Below is a small trained network, with its code and all its weights. Each question gives an input and a class and asks what happens when units are switched off, that is, made to give their printed mean instead of their output.

import numpy as np


def w(rows, s, z=0):
    codes = np.array(rows[::2]) - 128.0
    scale = np.full(codes.shape[1], s)
    scale[-1] = z or s
    return codes * scale


def norm(h):
    return h / np.sqrt((h * h).mean(-1, keepdims=True) + 1e-5)


def f(y):
    return np.maximum(y, 0)


def log_softmax(a):
    a = a - a.max(-1, keepdims=True)
    return a - np.log(np.exp(a).sum(-1, keepdims=True))


def net(x, mask):
    res = np.array(x, float).reshape(1, 6) / 4 @ E
    u = 0
    for l in range(3):
        y = f(norm(res) @ A[l][:, :-1].T + A[l][:, -1])
        res = res + np.where(mask[u : u + 6], y, B[l][:, -1]) @ B[l][:, :-1]
        u += 6
    return log_softmax(norm(res)[-1] @ U[:, :-1].T + U[:, -1])


A, B = {}, {}
E = w([
[131,130,128],'x0',
[124,135,128],'x1',
[4,103,176],'x2',
[127,118,129],'x3',
[143,47,152],'x4',
[131,130,140],'x5',
],0.011)
A[0] = w([
[185,90,126,255],'L0N1',
[152,164,191,124],'L0N2',
[114,252,106,182],'L0N3',
[81,114,148,125],'L0N4',
[116,125,134,56],'L0N5',
[139,96,163,85],'L0N6',
],0.016,0.0023)
B[0] = w([
[65,98,148,223],'L0N1',
[138,12,74,145],'L0N2',
[173,117,214,254],'L0N3',
[146,175,128,189],'L0N4',
[115,178,110,135],'L0N5',
[138,139,169,161],'L0N6',
],0.011,0.0082)
A[1] = w([
[189,125,2,33],'L1N1',
[112,140,111,233],'L1N2',
[241,153,63,42],'L1N3',
[75,134,143,174],'L1N4',
[143,158,132,97],'L1N5',
[124,213,178,253],'L1N6',
],0.015,0.0017)
B[1] = w([
[126,183,1,161],'L1N1',
[131,87,74,139],'L1N2',
[74,206,123,214],'L1N3',
[119,131,56,199],'L1N4',
[122,86,176,151],'L1N5',
[142,86,129,255],'L1N6',
],0.012,0.007)
A[2] = w([
[96,57,69,136],'L2N1',
[190,108,185,103],'L2N2',
[163,163,208,158],'L2N3',
[69,89,163,255],'L2N4',
[252,135,111,175],'L2N5',
[132,116,27,199],'L2N6',
],0.013,0.0037)
B[2] = w([
[187,79,198,208],'L2N1',
[194,92,148,192],'L2N2',
[193,14,99,207],'L2N3',
[204,231,63,254],'L2N4',
[1,230,41,198],'L2N5',
[185,166,88,184],'L2N6',
],0.0073,0.0083)
U = w([
[6,187,102,253],'0',
[122,114,148,135],'1',
[132,115,153,74],'2',
[125,108,129,82],'3',
[103,103,209,58],'4',
],0.011,0.0042)

Each question gives the input, the list of numbers given to net, and the class t.
The units are the neurons (one row each of A and B). Each row of codes is followed by its name. A weight is (code - 128) times the scale printed after its matrix; where a second scale follows, it is the last column's (A, B and U).
mask holds one flag per neuron, layer by layer. A switched-off neuron (its flag False) gives its mean, the last column of its row in B, instead of its output. The means were averaged over made-up inputs and are rounded, as every weight is.
A unit's drop is (log p(t) with every unit on - log p(t) with that unit switched off) / (log p(t) with every unit on - log p(t) with every unit switched off).
The circuit of an input: a set's keep is (log p(t) with only the set's units on - log p(t) with every unit switched off) / (log p(t) with every unit on - log p(t) with every unit switched off). Starting from the 12 units with the biggest drops (on a tie, the unit counted first), units are removed one at a time, each time the one whose removal leaves the highest keep (on an exact tie, the one counted first), for as long as the keep stays at least 0.8.
units of the circuit, in order: the units of the circuit, biggest drop first
most important unit: the unit with the biggest drop
top k neurons: the k neurons with the biggest drops, biggest first
k most important neurons of layer l: the k neurons of layer l with the biggest drops, biggest first
drop when u is switched off: that unit's drop, to one decimal
input [6,-7,6,-1,-5,-7], class 3: units of the circuit, in order => [L1N3; L0N1; L2N5]
input [-7,-8,6,1,-8,4], class 4: units of the circuit, in order => [L0N3; L2N5]
input [2,7,3,-6,0,0], class 2: most important unit => L1N6
input [6,5,7,6,5,3], class 0: units of the circuit, in order => [L0N3; L2N4]
input [-7,-4,-7,-4,7,5], class 0: units of the circuit, in order => [L2N5; L1N3]
input [7,7,6,-4,-5,-8], class 3: 4 most important neurons of layer 0 => [L0N1; L0N3; L0N4; L0N2]
input [-4,-4,6,-8,-7,-2], class 2: 3 most important neurons of layer 1 => [L1N3; L1N6; L1N1]
input [-4,0,4,0,-2,-5], class 3: units of the circuit, in order => [L1N3; L2N5]
input [-6,6,4,-3,-3,1], class 1: 2 most important neurons of layer 0 => [L0N1; L0N3]
input [-8,6,7,-7,-8,-3], class 1: units of the circuit, in order => [L0N3; L2N5]
input [-6,-3,-8,2,-7,7], class 0: top 2 neurons => [L2N5; L1N3]
input [5,6,5,8,-3,8], class 2: 2 most important neurons of layer 2 => [L2N5; L2N1]
input [0,-8,-8,-7,-7,-2], class 0: 2 most important neurons of layer 1 => [L1N3; L1N1]
input [-2,-2,4,8,-5,-3], class 2: top neuron => [L0N1]
input [5,-6,4,8,-3,5], class 2: 2 most important neurons of layer 1 => [L1N6; L1N3]
input [-2,-7,-1,5,-7,-2], class 4: drop when L2N4 is switched off => 0.1
input [1,-6,-7,6,2,4], class 0: drop when L1N2 is switched off => 0.0
input [1,-4,2,7,-8,-2], class 4: drop when L0N3 is switched off => 0.3
input [1,2,3,-2,-8,-6], class 4: drop when L0N3 is switched off => 0.5
input [1,-2,-8,2,-5,7], class 0: most important unit => L2N5
